(in the rows, 128 means zero)
Each row of numbers belongs to one of the things below and depends on some of the facts about them. Some rows are named. Which thing is each other row?

Some facts about the things:
Σ f <- (1001), (1020), (109), (1102), (1213), (1229), (286), (392), (442), (529), (678), (774), (775), (825), (855), (955)
Σ a <- (1026), (1048), (1054), (1067), (1114), (1142), (1165), (1257), (143), (187), (195), (238), (293), (333), (390), (451), (457), (464), (559), (588), (630), (633), (636), (658), (679), (7), (709), (750), (768), (805), (842), (871), (956)
Σ g <- (1032), (1156), (153), (329), (48), (527), (840), (897)
Σ c <- (1045), (1051), (106), (1108), (1110), (149), (245), (279), (315), (360), (452), (790), (839), (884), (908)
Σ d <- (1049), (1131), (192), (197), (248), (296), (376), (388), (393), (700), (721), (755), (852), (974), (988)
Σ b <- (1057), (1082), (1088), (1119), (1174), (1254), (206), (219), (275), (31), (318), (410), (61), (703), (720), (729), (753), (831), (867), (875), (921)
Σ e <- (278), (29), (304), (415), (489), (672), (880), (909)
ζ meflo <- (1001), (1054), (1067), (1088), (109), (1110), (1114), (1131), (1156), (1229), (153), (195), (197), (245), (248), (278), (286), (293), (296), (376), (415), (464), (529), (559), (588), (658), (678), (7), (729), (755), (768), (790), (842), (867), (875), (908), (955), (956), (974)
ζ sizifo <- (1020), (1026), (1032), (1045), (1048), (1049), (1051), (1057), (106), (1082), (1102), (1108), (1119), (1142), (1165), (1174), (1213), (1254), (1257), (143), (149), (187), (192), (206), (219), (238), (275), (279), (29), (304), (31), (315), (318), (329), (333), (360), (388), (390), (392), (393), (410), (442), (451), (452), (457), (48), (489), (527), (61), (630), (633), (636), (672), (679), (700), (703), (709), (720), (721), (750), (753), (774), (775), (805), (825), (831), (839), (840), (852), (855), (871), (880), (884), (897), (909), (921), (988)
(1032) α: (1142), (109)
(1045) α: (61)
(1049) α: (529), (390)
(1057) α: (452)
(1082) α: (852)
(1110) α: (1119)
(1165) α: (1213)
(1174) α: (333), (1051)
(1213) α: (278)
(1254) α: (333), (1032)
(1257) α: (720)
(143) α: (831)
(153) α: (678)
(187) α: (1142)
(192) α: (187)
(197) α: (1020)
(245) α: (678), (897)
(275) α: (109)
(278) α: (275)
(279) α: (1119)
(29) α: (672)
(296) α: (1165)
(315) α: (1119), (897)
(329) α: (1254)
(360) α: (464)
(376) α: (61)
(392) α: (1131), (1213)
(393) α: (1026)
(451) α: (921)
(457) α: (1174)
(527) α: (956), (192)
(529) α: (790), (61)
(61) α: (753)
(630) α: (871), (721)
(658) α: (1054)
(721) α: (840), (143)
(729) α: (1119)
(768) α: (636)
(775) α: (1254), (464)
(790) α: (1110)
(840) α: (1119), (275)
(842) α: (908)
(871) α: (955)
(897) α: (1119), (187)
(909) α: (1051)
(921) α: (1054), (840)
(955) α: (897)
(1045) ψ [(1020)]
(1048) ψ [(750)]
(1054) ψ [(1020), (750)]
(1057) ψ [(774), (700)]
(1067) ψ [(633), (286), (855)]
(1114) ψ [(1108), (921)]
(1131) ψ [(143)]
(1213) ψ [(721)]
(143) ψ [(633)]
(149) ψ [(238), (679)]
(195) ψ [(489)]
(219) ψ [(1156)]
(238) ψ [(633), (855)]
(245) ψ [(633), (329)]
(286) ψ [(842), (633), (679), (248)]
(31) ψ [(1156), (195)]
(318) ψ [(1082), (106)]
(329) ψ [(1020), (703)]
(360) ψ [(1156)]
(388) ψ [(489)]
(390) ψ [(1102)]
(392) ψ [(703)]
(451) ψ [(880)]
(559) ψ [(842), (633)]
(588) ψ [(206)]
(679) ψ [(805), (633)]
(7) ψ [(871)]
(700) ψ [(633)]
(721) ψ [(360)]
(750) ψ [(855)]
(805) ψ [(633)]
(825) ψ [(633)]
(831) ψ [(921)]
(839) ψ [(1020), (633), (248)]
(842) ψ [(633)]
(855) ψ [(1156)]
(867) ψ [(633)]
(871) ψ [(805), (633)]
(875) ψ [(1156)]
(974) ψ [(1020), (1001)]

Named rows:
[164 105 171 121 176  83 132  75 159  92 126 165 100 125 150 122 126 137
 109 183 157 167 123  75 181 143 135 189 136 102 155 176 126] -> (1032)
[155 101 185 152 158  71 130  70 128 121 148 168  91 116 137 122 150 133
  97 165 162 151 122  68 161 156 136 169 107 133 135 171 107] -> (304)
[153  92 170 149 171  94 123  77 127 110 138 137  87 109 134 116 126 105
 109 173 148 144 134  80 142 154 153 133 121 139 141 153 128] -> (755)
[150 104 133 151 152 122 121  78 132 113 168 180 104 112  96 160 172 125
 118 157 165 164 108  44 173 143 152 152 117 114 119 173 110] -> (703)
[167 100 176 125 173 105 132  69 140 101 117 135  94 112 138 106 120 109
 114 171 153 154 147  65 144 134 144 142 125 119 153 161 136] -> (197)
[152 108 190 145 155  61 129  88 131 130 149 175  83 119 158 122 144 136
 101 164 165 153 125  90 161 157 120 158 116 136 147 153 111] -> (390)
[153 106 178 140 164  77 126  83 145 127 149 170  92 118 153 129 144 133
  95 175 163 156 122  88 165 158 125 169 112 132 138 162 109] -> (333)
[157 111 161 146 143  74 110 100 116 118 160 203  75 112 116 162 162 132
 146 113 153 173 110  55 188 148 134 138 126 111 149 111 123] -> (839)
[161 121 156 114 155 107 119  88 151 116 144 205  97 122 121 158 147 145
 138 128 159 184 124  49 184 123 117 154 127  84 152 123 137] -> (871)
[168 113 174 122 175  80 132  57 148  87 122 168  97 128 137 112 131 136
 109 174 149 163 124  54 174 142 143 190 129 101 151 183 128] -> (1254)
[155  88 154 142 158  93 104  95 136 135 147 178  87 102 113 157 150 121
 137 100 147 170 128  64 166 146 144 116 114 119 142  93 123] -> (286)
[164 110 185 122 162  90 142  79 149 119 134 165  99 122 158 124 137 139
 102 164 170 166 133  74 163 131 116 171 117 113 151 172 122] -> (1257)
[172 116 150 117 155 113 130  96 146 119 147 191 101 117 129 163 156 141
 137 123 170 188 127  49 182 121 123 150 128  95 152 140 118] -> (143)
[147 122 151 152 159 106 111  98 117 109 166 188  88 116 113 169 159 127
 142 147 159 169 107  50 174 134 149 132 122 116 137 138 122] -> (700)
[154 103 180 155 154  72 131  74 117 107 146 165  87 117 133 118 154 125
 102 173 157 147 117  68 167 155 143 166 119 131 136 178 112] -> (410)
[150 109 185 114 170  91 124  68 172 112 126 182  98 131 148 124 117 151
 100 183 152 163 128  82 171 135 115 189 119  93 144 163 141] -> (187)
[163  88 156 143 149  84 114 104 141 130 141 168  95 101 127 149 153 117
 135 104 154 177 129  81 171 146 144 130 116 122 144  89 125] -> (1054)
[155 124 185 196 152  62 121  98 121  88 141 142 100 113 151 127 159 122
 118 165 159 184 115  81 170 110 159 173  90 137 140 121 143] -> (388)

Rows to name:
No name comes twice in this set of rows, the named rows included.
[184 111 181 154 169  62 148 102 147  95 124 143 109 109 171 130 153 139
 130 130 170 216 133  71 174  86 155 188  98 121 161 132 123] : (1213)
[161  62 205 132 122 112 148  81 116 126 119 139 101  92 135 114 114 135
 111 158 163 151 169  75 149 111 124 136 118  95 143 178 146] : (1110)
[163 117 186 120 175  88 141  72 154 112 133 166  97 124 156 119 131 142
 104 168 162 169 134  65 159 130 124 174 116 113 153 167 124] : (775)
[171 109 195 121 162  70 145  84 143 116 131 168  86 118 168 121 133 142
 111 156 167 167 136  73 165 138 115 174 127 117 158 167 118] : (451)
[156 113 163 154 144  73 113 101 118 116 158 191  82 113 122 160 162 133
 143 114 153 175 114  62 190 141 140 145 118 112 143 107 126] : (149)
[149  88 208 133 131  96 142  77 122 114 129 170  98 112 141 122 123 151
 107 177 161 155 143  74 167 117 117 167 117  94 142 189 148] : (315)
[172  72 198 132 139  90 163 102 115 107 129 150  97 100 160 137 129 142
 124 171 181 166 147  75 173 110 131 157 136 102 153 205 121] : (840)
[173 119 175 168 159  86 141 100 133  78 127 133 114 108 155 132 156 129
 130 156 167 206 127  60 170  78 165 179 103 116 150 143 144] : (721)
[163  61 198 133 132 105 145  71 116 111 114 137 100  93 126 108 121 129
 112 156 156 147 160  69 154 120 142 142 122  96 142 187 149] : (729)
[170 114 165 115 170  91 133  90 140 116 145 191  92 121 135 152 145 142
 143 125 165 183 130  46 172 123 129 151 125 105 161 143 117] : (392)
[143 111 125 149 161 144 122  89 153 135 176 182 125 114  99 178 176 134
 110 160 178 177 108  49 165 125 144 144  99 118 110 168 103] : (1020)
[151 114 154 158 144  86 115 105 135 125 160 193  96 111 124 170 169 136
 132 122 165 186 112  71 184 133 136 148 108 112 134 109 119] : (238)
[181 150 186 130 131 105 155  57 121 101 138 155  87 124 143  85 169 124
  98 152 172 147 133  30 140 133 113 167 117 119 158 171 127] : (61)

Now the same things, written a new way:
Named rows:
[ 90  97 122 146 131 124 119 133 135 122 106 138 159 119 103 147 135 159
  98 148 108  92 119 111 128 131 108 151 151 146 142 127  80 100 140 163
 107 170 107 124 155 149  98 104 176 143] -> (700)
[ 50  81 140 143 143 115 117 139 123 104 108 141 119 128  95 134 128 170
 101 156 100 100  99 107 119 167 119 138 159 139 119 120  86 108 125 169
  91 167 126 140 160 139 106 141 191 164] -> (633)
[131 103  98 156 135 132 134 107 122 151 138 129 150 131  96 165 138 181
 141 132 111 127 100 142 129 149  95 192 162 159 192 135  98 108 146 188
 145 141  73 102 160 165  85  40 186 129] -> (1067)
[128 106  96 153 132 141 132 123 126 145 126 137 170 127 105 160 136 174
 135 125 109 113 105 140 130 121  89 188 146 170 181 129  98 112 147 175
 141 155  85 103 158 154  80  37 179 123] -> (974)
[ 44  79 133 153 146 122 131 151 117 107 106 137 142 131 102 138 124 186
 112 145  79 112  88 120 117 154  92 149 133 173 117 105 107 136 126 157
  87 159 138 144 151 116  78 137 206 159] -> (1001)
[101  64 128 148 180 129 101 125 119 106 145 122 102 136  93 151 179 158
 118 145 106  49 120 121 116 186 116 200 189 120 136 122  86  91 119 136
 146 150 131 129 168 108  92  63 184 142] -> (333)
[134 111 105 152 137 127 119  97 137 143 131 122 137 123  96 163 150 165
 130 143 125 115 144 125 135 158 118 175 177 129 190 146  70  93 146 189
 146 146  70 105 165 176 108  51 169 135] -> (1048)
[102 121 118 143 131 148 136 105 122 135 109 119 118 139 102 161 128 182
 141 153  75 121  88 144 132 138 107 187 146 169 117 136  93 147 114 136
 106 121 104 116 147 160  88  92 194 140] -> (153)
[121  97 114 136 136 149 115 123 124 118 125 112 122 132 101 144 166 144
 126 158  80  59 116 114 119 148 121 182 173 139 115 129  67 111  98 110
 120 139 119 137 136 144 103  88 167 145] -> (192)
[142 110  87 147 129 150 135 126 116 145 145 103 141 143  87 162 166 154
 152 149  83 104  89 139 116 140  91 189 173 157 175 135  72 116 108 188
 151 122  78 112 142 167  91  38 152 128] -> (1054)
[ 91 113 123 136 140 150 140 102 120 133 127 122 112 150 101 145 128 187
 143 154  75 126  91 141 124 143 107 168 158 164 130 132  95 149 110 158
 111 122 100 123 139 168  95  90 194 142] -> (658)
[ 92  79 144 145 140 152  79  64 128 103 156 142 139  98 103 172 122 188
  98 167 141  96  96  95 109 179  85 129 103 175 123 131  42 131  84 166
 123 114 143 149 149  91  66 132 186 145] -> (1102)
[ 77  79 139 147 138 134  85  85 124 111 133 145 143 105 105 155 121 185
  82 168 124  85  94  97 110 162  94 135 104 165 119 125  60 120 121 154
  97 129 141 160 159 106  69 137 190 172] -> (206)
[103  97 104 157 141 129 134 131 120 144 123 140 161 120  99 152 125 191
 123 135  89 106  90 123 121 134  90 183 146 167 166 125  98 117 146 174
 108 151 116 137 169 155  75  83 195 158] -> (1088)
[ 82 126 122 160 176 119 134  92 114 143 146 107 105 145  99 163 146 174
 126 160  91 104  89 148 169 114  96 173 148 181 119 136 103 131 134 147
 137 123 118 100 173 176  70 128 156 170] -> (529)
[ 86  66 118 159 173 132 127 139 115 118 145 127 116 143  90 148 152 171
 144 129  97  62  95 135 116 179  98 202 180 147 152 115 105 112 119 160
 146 147 133 121 167 109  77  53 191 135] -> (464)
[ 46  84 139 145 137 113 111 152 119 104  99 141 123 123 101 138 126 171
  85 157  86  91  95 102 121 165 111 138 144 146 117 116  89 108 126 148
  82 170 139 155 155 123 100 141 196 170] -> (774)
[ 92  87 113 154 132 121 106 150 128 116 114 144 165 119  96 149 145 148
 105 144 112  84 117 111 120 131 104 148 159 144 156 126  76  95 138 179
 119 177 106 120 158 140  97  98 168 139] -> (852)

Which thing is each row?
No name comes twice in this set of rows, the named rows included.
[117  90 117 135 140 147 111 121 117 112 140 101  98 147  95 143 170 146
 141 162  80  58 108 114 113 174 121 182 184 127 117 135  61 113  82 136
 129 128 114 139 140 148 109  93 165 150] : (187)
[113 114 100 142 136 154 133 111 111 134 135 101 115 151 100 150 142 170
 146 160  67  90  89 139 123 133  96 181 164 167 117 131  85 148  93 127
 115 118 113 126 137 163  84  96 170 150] : (955)
[ 85 100 120 145 133 138 138 122 131 134 109 138 165 126 103 153 122 185
 124 133  95 121  97 140 132 126 100 173 138 170 150 125 104 127 145 160
 109 160 111 113 155 143  85  75 203 130] : (197)
[135  78 114 137 162 140 110 108 131 123 140 114 108 125 103 148 163 179
  96 151  83  54 119 114 122 178 119 208 185 124 122 132  86 106 132 108
 120 135 137 154 169 127  91  72 196 159] : (1254)
[ 97 104 128 142 132 129 123 116 154 126 101 138 155 116 104 151 130 173
  94 147 110 107 129 116 133 131 119 153 148 149 145 133  88 100 150 155
 103 172 100 118 156 156 104 107 192 142] : (393)
[146  96  81 147 130 152 131 129 115 145 137 113 173 130  99 161 165 148
 147 134  91  79 101 142 116 131  86 201 170 158 181 131  84 108 131 164
 155 140  85 115 144 139  83  34 163 117] : (1131)
[143 114  99 149 131 124 116  99 139 147 129 124 153 117  98 167 146 165
 117 141 121 104 135 121 133 153 110 182 165 134 190 144  67  91 150 184
 130 146  69 105 163 177 100  50 174 146] : (825)
[107 118 120 134 135 143 122 106 116 124 134 101  98 143 101 146 155 150
 138 167  76  88 109 117 127 151 122 153 178 139 116 139  64 118  95 146
 115 120  94 129 140 178 109 117 159 156] : (871)
[126 102 119 138 139 149 116 107 122 116 123  96  95 136  99 159 157 156
 128 158  77  59 113 124 117 179 127 203 179 125 114 140  65 115  92 106
 107 124 121 138 144 137 109  81 187 142] : (1032)
[130 113  84 140 129 134  96 156 109 128 143 107 126 130  79 148 184 126
 135 163  72  56  91 104 118 118  91 159 169 153 114 133  46  99  85 155
 120 130 114 146 146 177  91 113 139 176] : (1119)
[ 86  94 113 155 138 134 133 137 122 130 114 138 168 128 101 150 129 172
 132 131  97 108  93 132 126 123  90 174 138 174 153 123 103 118 142 162
 117 164 115 112 152 132  79  68 186 130] : (755)
[142 117 100 143 135 125 123 102 149 154 117 131 156 113 101 160 132 182
  97 146 113 110 131 117 137 140 112 180 155 138 181 146  75  95 155 177
 107 147  78 123 168 178  96  68 189 161] : (1057)
[115  87 135 134 169 140 124  83 158 120 128 116  97 127 106 147 136 185
  93 147  92  63 136 127 134 179 131 203 183 128 121 138  96 112 140 108
 111 136 127 136 165 136 100  88 207 147] : (775)

